Here is a tiny trained network, its code and every weight. The questions are about switching its units off for an input and a class, where a switched-off unit gives its printed mean instead of its output.

import numpy as np


def w(rows, s, z=0):
    codes = np.array(rows[::2]) - 128.0
    scale = np.full(codes.shape[1], s)
    scale[-1] = z or s
    return codes * scale


def f(y):
    return np.maximum(y, 0)


def log_softmax(a):
    a = a - a.max(-1, keepdims=True)
    return a - np.log(np.exp(a).sum(-1, keepdims=True))


def net(x, mask):
    res = np.array(x, float).reshape(1, 4) / 4 @ E
    y = f(res @ A[0][:, :-1].T + A[0][:, -1])
    res = res + np.where(mask, y, B[0][:, -1]) @ B[0][:, :-1]
    return log_softmax(res[-1] @ U[:, :-1].T + U[:, -1])


A, B = {}, {}
E = w([
[135,160,143,96,45,164,75,47,200,55,98],'x0',
[31,110,101,189,108,246,176,120,132,98,145],'x1',
[77,143,109,178,63,33,98,179,112,111,51],'x2',
[132,130,126,130,130,127,130,124,127,127,128],'x3',
],0.012)
A[0] = w([
[145,169,146,136,61,190,92,59,176,73,164,4],'neuron 1',
[254,156,172,54,193,64,89,124,85,182,171,37],'neuron 2',
[123,173,132,86,56,194,82,14,222,49,141,163],'neuron 3',
[123,143,95,143,156,89,137,181,107,151,146,198],'neuron 4',
[102,71,98,178,157,173,173,123,106,146,217,146],'neuron 5',
[220,114,200,38,165,188,129,55,172,136,181,19],'neuron 6',
[122,95,128,145,184,199,173,128,120,172,210,136],'neuron 7',
[180,118,153,64,155,166,144,100,177,146,160,200],'neuron 8',
[58,151,76,227,73,58,133,193,98,117,64,78],'neuron 9',
[74,123,100,203,82,192,149,129,143,113,121,43],'neuron 10',
[209,151,113,78,182,65,106,146,102,183,143,200],'neuron 11',
[162,185,155,105,27,42,51,120,155,109,39,124],'neuron 12',
],0.0091,0.013)
B[0] = w([
[66,83,178,99,49,228,152,15,72,102,64,166],'neuron 1',
[93,52,164,108,64,211,153,66,86,87,72,204],'neuron 2',
[163,91,182,166,162,66,130,199,85,180,126,249],'neuron 3',
[109,96,154,130,99,192,131,105,82,129,118,194],'neuron 4',
[86,159,62,62,170,136,118,96,144,72,151,192],'neuron 5',
[129,111,129,232,163,31,111,222,106,177,146,185],'neuron 6',
[114,190,61,85,133,151,97,77,185,106,159,197],'neuron 7',
[106,76,166,83,52,190,150,75,125,90,68,212],'neuron 8',
[136,2,213,109,86,132,144,115,99,141,68,197],'neuron 9',
[178,100,207,180,134,93,107,178,86,204,136,163],'neuron 10',
[162,82,167,198,143,70,116,189,127,171,144,234],'neuron 11',
[136,254,59,82,211,102,129,143,219,87,207,225],'neuron 12',
],0.0097,0.019)
U = w([
[116,92,158,106,105,187,125,100,119,111,127,128],'0',
[156,118,155,160,145,48,120,195,114,158,151,39],'1',
[125,248,50,84,147,125,118,125,199,90,171,253],'2',
],0.015,0.0029)

Each question gives the input, the list of numbers given to net, and the class t.
The units are the neurons (one row each of A and B). Each row of codes is followed by its name. A weight is (code - 128) times the scale printed after its matrix; where a second scale follows, it is the last column's (A, B and U).
mask holds one flag per neuron, in row order. A switched-off neuron (its flag False) gives its mean, the last column of its row in B, instead of its output. The means were averaged over made-up inputs and are rounded, as every weight is.
A unit's drop is (log p(t) with every unit on - log p(t) with that unit switched off) / (log p(t) with every unit on - log p(t) with every unit switched off).
The circuit of an input: a set's keep is (log p(t) with only the set's units on - log p(t) with every unit switched off) / (log p(t) with every unit on - log p(t) with every unit switched off). Starting from all 12 units, units are removed one at a time, each time the one whose removal leaves the highest keep (on an exact tie, the one counted first), for as long as the keep stays at least 0.8.
circuit, biggest first: the units of the circuit, biggest drop first
k most important neurons: the k neurons with the biggest drops, biggest first
drop when u is switched off: that unit's drop, to one decimal
input [1,-8,2,-8], class 2: circuit, biggest first	[neuron 12]
input [-2,3,6,2], class 0: 2 most important neurons	[neuron 3; neuron 11]
input [7,5,1,0], class 1: 3 most important neurons	[neuron 3; neuron 2; neuron 10]
input [6,-3,-6,-5], class 1: 2 most important neurons	[neuron 6; neuron 3]
input [-2,-6,-8,-6], class 0: 3 most important neurons	[neuron 2; neuron 8; neuron 3]
input [8,0,-6,-2], class 1: 2 most important neurons	[neuron 3; neuron 6]
input [-4,4,8,-1], class 0: 2 most important neurons	[neuron 3; neuron 9]
input [5,-4,-6,-8], class 1: 2 most important neurons	[neuron 6; neuron 3]
input [1,-3,4,-5], class 2: 2 most important neurons	[neuron 12; neuron 3]
input [5,7,6,-1], class 1: 2 most important neurons	[neuron 3; neuron 10]
input [-6,-4,-8,2], class 0: drop when neuron 2 is switched off	0.7
input [4,-5,-6,7], class 1: drop when neuron 2 is switched off	0.0
input [2,-1,-3,0], class 1: drop when neuron 2 is switched off	0.1
input [-6,-8,-4,4], class 0: circuit, biggest first	[neuron 2]
input [6,-2,7,6], class 2: drop when neuron 12 is switched off	2.1
